Small tables with named rows and columns. After each table, cells are looked up by row and column.

gulirid =
columns: nuv, zapuza, kem, ridotaz, vib, zuvivub, beb
bir: [718, 440, -391, 871, 621, -334, 700]
simome: [876, 147, -703, 533, -566, -798, -118]
sug: [-491, 318, -285, 123, -683, -291, -466]
gaverof: [463, -567, 683, -246, -472, -455, -806]
nuz: [-740, 282, -535, -385, 817, 15, 370]
bivez: [509, -721, 92, 252, -171, -530, 295]

gaverof, nuv: 463
bivez, ridotaz: 252
nuz, ridotaz: -385
bir, vib: 621
simome, vib: -566
bivez, beb: 295
sug, zuvivub: -291
gaverof, zapuza: -567
bir, ridotaz: 871
simome, nuv: 876
bivez, zuvivub: -530
gaverof, ridotaz: -246
gaverof, kem: 683
nuz, vib: 817
simome, ridotaz: 533
sug, zapuza: 318
simome, zuvivub: -798
bivez, kem: 92
bivez, nuv: 509
gaverof, beb: -806

nemomem =
columns: miz, pami, vos, rovoro, bepava
meru: [217, 69, 84, 207, 186]
momumi: [99, 228, 206, 63, 79]
pegamo: [78, 210, 158, 85, 124]
ruvaga: [242, 95, 100, 217, 132]
zeg: [79, 200, 153, 75, 119]
tozibu: [194, 123, 99, 187, 127]
nula: [78, 182, 147, 92, 129]
budoguz: [78, 201, 170, 81, 115]
ziro: [206, 80, 23, 199, 179]
pip: [227, 107, 105, 211, 133]
babipiz: [92, 218, 214, 56, 67]
nozesa: [198, 116, 96, 183, 132]
nuz: [72, 208, 168, 64, 92]

What is the pami of pegamo in nemomem? 210
What is the vos of nozesa in nemomem? 96
What is the miz of tozibu in nemomem? 194
What is the rovoro of meru in nemomem? 207
What is the pami of zeg in nemomem? 200
What is the miz of pegamo in nemomem? 78
What is the bepava of tozibu in nemomem? 127
What is the rovoro of pegamo in nemomem? 85
What is the pami of nozesa in nemomem? 116
What is the pami of momumi in nemomem? 228
Which row has the largest bepava? meru

voganu.tsv
	doda	matakeg	ret
ven	117	153	174
deku	122	94	87
dele	113	82	136
mopoz	149	80	142
devag	152	94	109
nomi	140	148	134
zasu	100	136	124
vozefa	104	117	111
kiga	152	73	117
lod	143	108	92
suz	122	112	133
keb	130	126	114
funu	128	52	99
sib	180	151	195

doda of suz = 122
doda of keb = 130
matakeg of deku = 94
matakeg of keb = 126
doda of mopoz = 149
doda of dele = 113
ret of funu = 99
doda of vozefa = 104

garu
cols = tak, ruva
moz: [67, 140]
pusu: [160, 21]
buluna: [98, 124]
diloma: [112, 68]
nizir: [71, 206]
gan: [166, 30]
tazoli: [20, 193]
kudakim: [10, 177]
lat: [75, 194]

What is the ruva of moz in garu? 140
What is the tak of pusu in garu? 160
What is the tak of nizir in garu? 71
What is the tak of moz in garu? 67
What is the ruva of tazoli in garu? 193
What is the ruva of nizir in garu? 206
What is the ruva of lat in garu? 194
What is the tak of lat in garu? 75
What is the tak of kudakim in garu? 10
What is the tak of diloma in garu? 112
What is the ruva of gan in garu? 30
What is the tak of tazoli in garu? 20
What is the ruva of pusu in garu? 21
What is the tak of buluna in garu? 98
What is the tak of gan in garu? 166
What is the ruva of kudakim in garu? 177
What is the ruva of diloma in garu? 68
What is the ruva of buluna in garu? 124

fesa =
|  | dob | rarunis | melav | risasil | fiva | sorati | renabil | kosag | zuz |
|---|---|---|---|---|---|---|---|---|---|
| valemus | 158 | 152 | 68 | 230 | 174 | 117 | 151 | 109 | 163 |
| regin | 112 | 111 | 175 | 163 | 78 | 176 | 91 | 176 | 206 |
| bodabit | 116 | 94 | 230 | 129 | 93 | 185 | 101 | 175 | 170 |
| zerati | 167 | 178 | 57 | 162 | 194 | 114 | 189 | 108 | 104 |
| tefipu | 195 | 177 | 178 | 25 | 165 | 125 | 181 | 123 | 67 |

bodabit, rarunis -> 94
zerati, dob -> 167
tefipu, melav -> 178
valemus, sorati -> 117
bodabit, zuz -> 170
regin, melav -> 175
bodabit, dob -> 116
regin, rarunis -> 111

tibo
|  | kubole | gul | sus | fuf | kiguz | kep | muv | demodit |
|---|---|---|---|---|---|---|---|---|
| lufik | 180 | 107 | 166 | 128 | 155 | 38 | 205 | 184 |
| vidin | 190 | 143 | 185 | 151 | 211 | 85 | 203 | 187 |
| nug | 182 | 218 | 80 | 75 | 68 | 122 | 112 | 134 |
| til | 236 | 126 | 153 | 167 | 53 | 168 | 173 | 122 |
| vob | 196 | 186 | 176 | 146 | 222 | 112 | 187 | 183 |
| tig | 239 | 162 | 147 | 164 | 68 | 192 | 159 | 119 |

nug, fuf: 75
til, gul: 126
nug, kubole: 182
til, fuf: 167
til, kep: 168
lufik, kubole: 180
vidin, demodit: 187
tig, gul: 162
nug, kep: 122
vob, demodit: 183
vidin, kiguz: 211
tig, muv: 159
vob, fuf: 146
Which row has the largest sus? vidin

gepetul =
	kiv	lusu	mes
nupekid	0.4	0.6	0.5
kufotek	0.4	0.8	0.4
kuzo	0.4	0.9	0.4
gufe	0.4	0.7	0.4
teb	0.4	0.8	0.4
fak	0.5	0.2	0.5
gat	0.4	0.4	0.5
fek	0.5	0.3	0.5
kole	0.6	0.1	0.5
febu	0.4	0.8	0.4
tem	0.4	0.6	0.5

What is the mes of gufe in gepetul?
0.4
What is the mes of fak in gepetul?
0.5
What is the kiv of gufe in gepetul?
0.4
What is the lusu of tem in gepetul?
0.6
What is the lusu of fek in gepetul?
0.3
What is the mes of nupekid in gepetul?
0.5
What is the mes of tem in gepetul?
0.5
What is the mes of febu in gepetul?
0.4
What is the kiv of teb in gepetul?
0.4
What is the kiv of kufotek in gepetul?
0.4
What is the lusu of kuzo in gepetul?
0.9
What is the lusu of fak in gepetul?
0.2
What is the mes of kole in gepetul?
0.5
What is the kiv of gat in gepetul?
0.4
What is the kiv of tem in gepetul?
0.4

laz:
cols = lag, vofuli, mosumi, baki, dodivo, zubiba, lefinul, kar, koned, buv
tazas: [0.9, 0.9, 0.1, 0.8, 0.5, 0.8, 0.5, 0.3, 0.6, 0.9]
lige: [0.4, 0.9, 0.7, 0.3, 0.8, 0.4, 0.8, 0.9, 0.9, 0.4]
pudit: [0.8, 0.2, 0.8, 0.9, 0.5, 0.8, 0.5, 0.6, 0.4, 0.8]

baki of pudit = 0.9
zubiba of lige = 0.4
kar of tazas = 0.3
vofuli of lige = 0.9
dodivo of pudit = 0.5
lefinul of lige = 0.8
baki of lige = 0.3
koned of pudit = 0.4
baki of tazas = 0.8
lag of tazas = 0.9
vofuli of tazas = 0.9
buv of pudit = 0.8
Row with the largest dodivo: lige

Table vuv
	vulema	zezer	zabela	fedet	zap	nabe	pego
nelezi	2.387	1.514	-0.642	-2.925	-7.608	-0.368	-5.171
fiperit	-4.174	-5.296	0.159	-9.507	-3.900	-7.037	1.943
vemav	1.658	-5.296	-3.849	-5.229	-0.866	-7.513	-2.924
metigom	0.565	-4.918	-7.457	-9.507	-5.585	-0.368	-1.427
daz	-2.716	-3.026	-1.043	-5.229	-3.563	-4.179	-1.427
migo	-6.725	-3.783	-0.642	-1.280	-4.574	2.967	-5.545
zug	3.845	-1.134	-7.056	-5.887	-6.597	-0.368	-0.304
sutasu	0.565	3.027	-8.659	-2.596	-1.203	-2.273	0.445
fafitez	-0.164	0.379	-7.858	-0.622	-4.911	1.061	-3.299
vopom	2.387	-1.891	-2.647	-0.293	-1.203	-6.084	4.938
buzon	3.116	-4.161	0.961	-4.571	-7.271	-6.084	-7.417
tikezas	-1.258	-3.404	-3.849	-2.596	0.820	-3.702	-1.801
gid	-0.893	4.541	-1.043	-4.242	-0.528	6.301	-2.924
pigepe	-3.080	0.379	-7.457	-3.584	-7.271	-4.179	0.071

metigom, fedet => -9.507
pigepe, zabela => -7.457
fiperit, vulema => -4.174
nelezi, vulema => 2.387
vopom, zap => -1.203
nelezi, nabe => -0.368
pigepe, zap => -7.271
buzon, nabe => -6.084
fafitez, pego => -3.299
migo, vulema => -6.725
fafitez, zezer => 0.379
tikezas, pego => -1.801

